Below are the code and all the weights of a small trained network. Each question names an input and a class and asks about switching units off, where a switched-off unit gives its printed mean instead of its output.

import numpy as np


def w(rows, s, z=0):
    codes = np.array(rows[::2]) - 128.0
    scale = np.full(codes.shape[1], s)
    scale[-1] = z or s
    return codes * scale


def f(y):
    return np.maximum(y, 0)


def log_softmax(a):
    a = a - a.max(-1, keepdims=True)
    return a - np.log(np.exp(a).sum(-1, keepdims=True))


def net(x, mask):
    res = np.array(x, float).reshape(1, 8) / 4 @ E
    y = f(res @ A[0][:, :-1].T + A[0][:, -1])
    res = res + np.where(mask, y, B[0][:, -1]) @ B[0][:, :-1]
    return log_softmax(res[-1] @ U[:, :-1].T + U[:, -1])


A, B = {}, {}
E = w([
[131,196,119,83,76],'x0',
[123,110,135,121,145],'x1',
[140,45,192,118,41],'x2',
[127,185,237,180,158],'x3',
[126,118,116,120,125],'x4',
[131,121,208,217,170],'x5',
[130,120,104,115,125],'x6',
[255,124,191,125,190],'x7',
],0.0069)
A[0] = w([
[105,110,166,182,137,153],'neuron 0',
[74,89,120,98,166,102],'neuron 1',
[103,216,59,163,212,170],'neuron 2',
[123,104,179,95,74,141],'neuron 3',
[124,159,127,208,123,75],'neuron 4',
[146,181,172,152,127,153],'neuron 5',
[142,181,101,56,105,180],'neuron 6',
[9,142,113,148,100,139],'neuron 7',
[115,214,106,112,128,143],'neuron 8',
[200,120,133,98,166,95],'neuron 9',
[180,99,159,204,136,138],'neuron 10',
[146,93,174,113,134,2],'neuron 11',
[48,114,90,187,125,95],'neuron 12',
[237,114,136,91,169,66],'neuron 13',
[141,125,171,75,62,49],'neuron 14',
[76,152,129,149,97,53],'neuron 15',
[121,174,95,115,199,117],'neuron 16',
[106,170,186,141,144,160],'neuron 17',
],0.011,0.0037)
B[0] = w([
[88,97,82,96,136,198],'neuron 0',
[105,177,168,107,90,163],'neuron 1',
[177,50,128,185,67,254],'neuron 2',
[95,55,107,217,156,200],'neuron 3',
[119,72,74,106,160,164],'neuron 4',
[110,119,73,90,123,208],'neuron 5',
[102,93,111,136,190,226],'neuron 6',
[198,159,186,54,204,233],'neuron 7',
[119,61,190,135,178,202],'neuron 8',
[143,189,232,125,113,196],'neuron 9',
[117,189,108,120,198,215],'neuron 10',
[119,100,165,121,101,152],'neuron 11',
[161,198,208,100,113,196],'neuron 12',
[110,188,150,75,68,220],'neuron 13',
[74,78,169,165,145,177],'neuron 14',
[136,151,208,39,78,163],'neuron 15',
[125,57,145,175,33,200],'neuron 16',
[118,135,2,104,106,208],'neuron 17',
],0.0075,0.0065)
U = w([
[155,254,179,98,107,240],'0',
[110,107,140,223,83,54],'1',
[85,178,138,157,138,71],'2',
[112,200,91,131,125,167],'3',
[79,176,70,137,171,15],'4',
[102,218,65,104,110,10],'5',
],0.0074,0.0011)

Each question gives the input, the list of numbers given to net, and the class t.
The units are the neurons (one row each of A and B). Each row of codes is followed by its name. A weight is (code - 128) times the scale printed after its matrix; where a second scale follows, it is the last column's (A, B and U).
mask holds one flag per neuron, in row order. A switched-off neuron (its flag False) gives its mean, the last column of its row in B, instead of its output. The means were averaged over made-up inputs and are rounded, as every weight is.
A unit's drop is (log p(t) with every unit on - log p(t) with that unit switched off) / (log p(t) with every unit on - log p(t) with every unit switched off).
The circuit of an input: a set's keep is (log p(t) with only the set's units on - log p(t) with every unit switched off) / (log p(t) with every unit on - log p(t) with every unit switched off). Starting from the 12 units with the biggest drops (on a tie, the unit counted first), units are removed one at a time, each time the one whose removal leaves the highest keep (on an exact tie, the one counted first), for as long as the keep stays at least 0.8.
circuit, biggest first: the units of the circuit, biggest drop first
top k neurons: the k neurons with the biggest drops, biggest first
drop when u is switched off: that unit's drop, to one decimal
input [5,-8,4,8,-3,4,5,3], class 5: top 2 neurons	neuron 17; neuron 5
input [-7,2,5,-6,1,5,7,7], class 0: circuit, biggest first	neuron 13; neuron 9
input [3,1,-8,-2,-3,-3,-7,4], class 1: circuit, biggest first	neuron 2; neuron 16
input [0,-2,6,1,-6,1,6,-6], class 0: circuit, biggest first	neuron 7; neuron 12
input [-6,-8,5,-1,-8,7,0,4], class 4: circuit, biggest first	neuron 10; neuron 0; neuron 2
input [8,0,-8,0,8,-7,-1,4], class 1: circuit, biggest first	neuron 2; neuron 16; neuron 8
input [-6,4,-7,7,1,-4,-7,5], class 1: circuit, biggest first	neuron 2
input [-2,-4,2,-7,-5,-7,-1,-7], class 0: circuit, biggest first	neuron 7; neuron 12
input [-7,2,-7,7,4,-7,1,2], class 1: circuit, biggest first	neuron 2; neuron 16
input [-2,1,1,8,2,5,4,6], class 5: top 3 neurons	neuron 17; neuron 5; neuron 0
input [-7,0,4,-7,8,3,-2,-8], class 0: top 2 neurons	neuron 12; neuron 7
input [-1,1,-6,3,-1,2,4,2], class 1: top 3 neurons	neuron 2; neuron 16; neuron 7
input [3,-4,-8,7,6,6,-3,-6], class 1: top 3 neurons	neuron 2; neuron 16; neuron 8
input [8,-6,-4,-6,-1,-6,2,-6], class 2: top neuron	neuron 8
input [3,1,-8,5,8,0,4,1], class 1: drop when neuron 9 is switched off	0.0
input [-5,0,5,5,0,8,4,-3], class 4: drop when neuron 17 is switched off	0.1
input [4,6,0,2,-3,-4,-2,-8], class 0: drop when neuron 7 is switched off	0.4
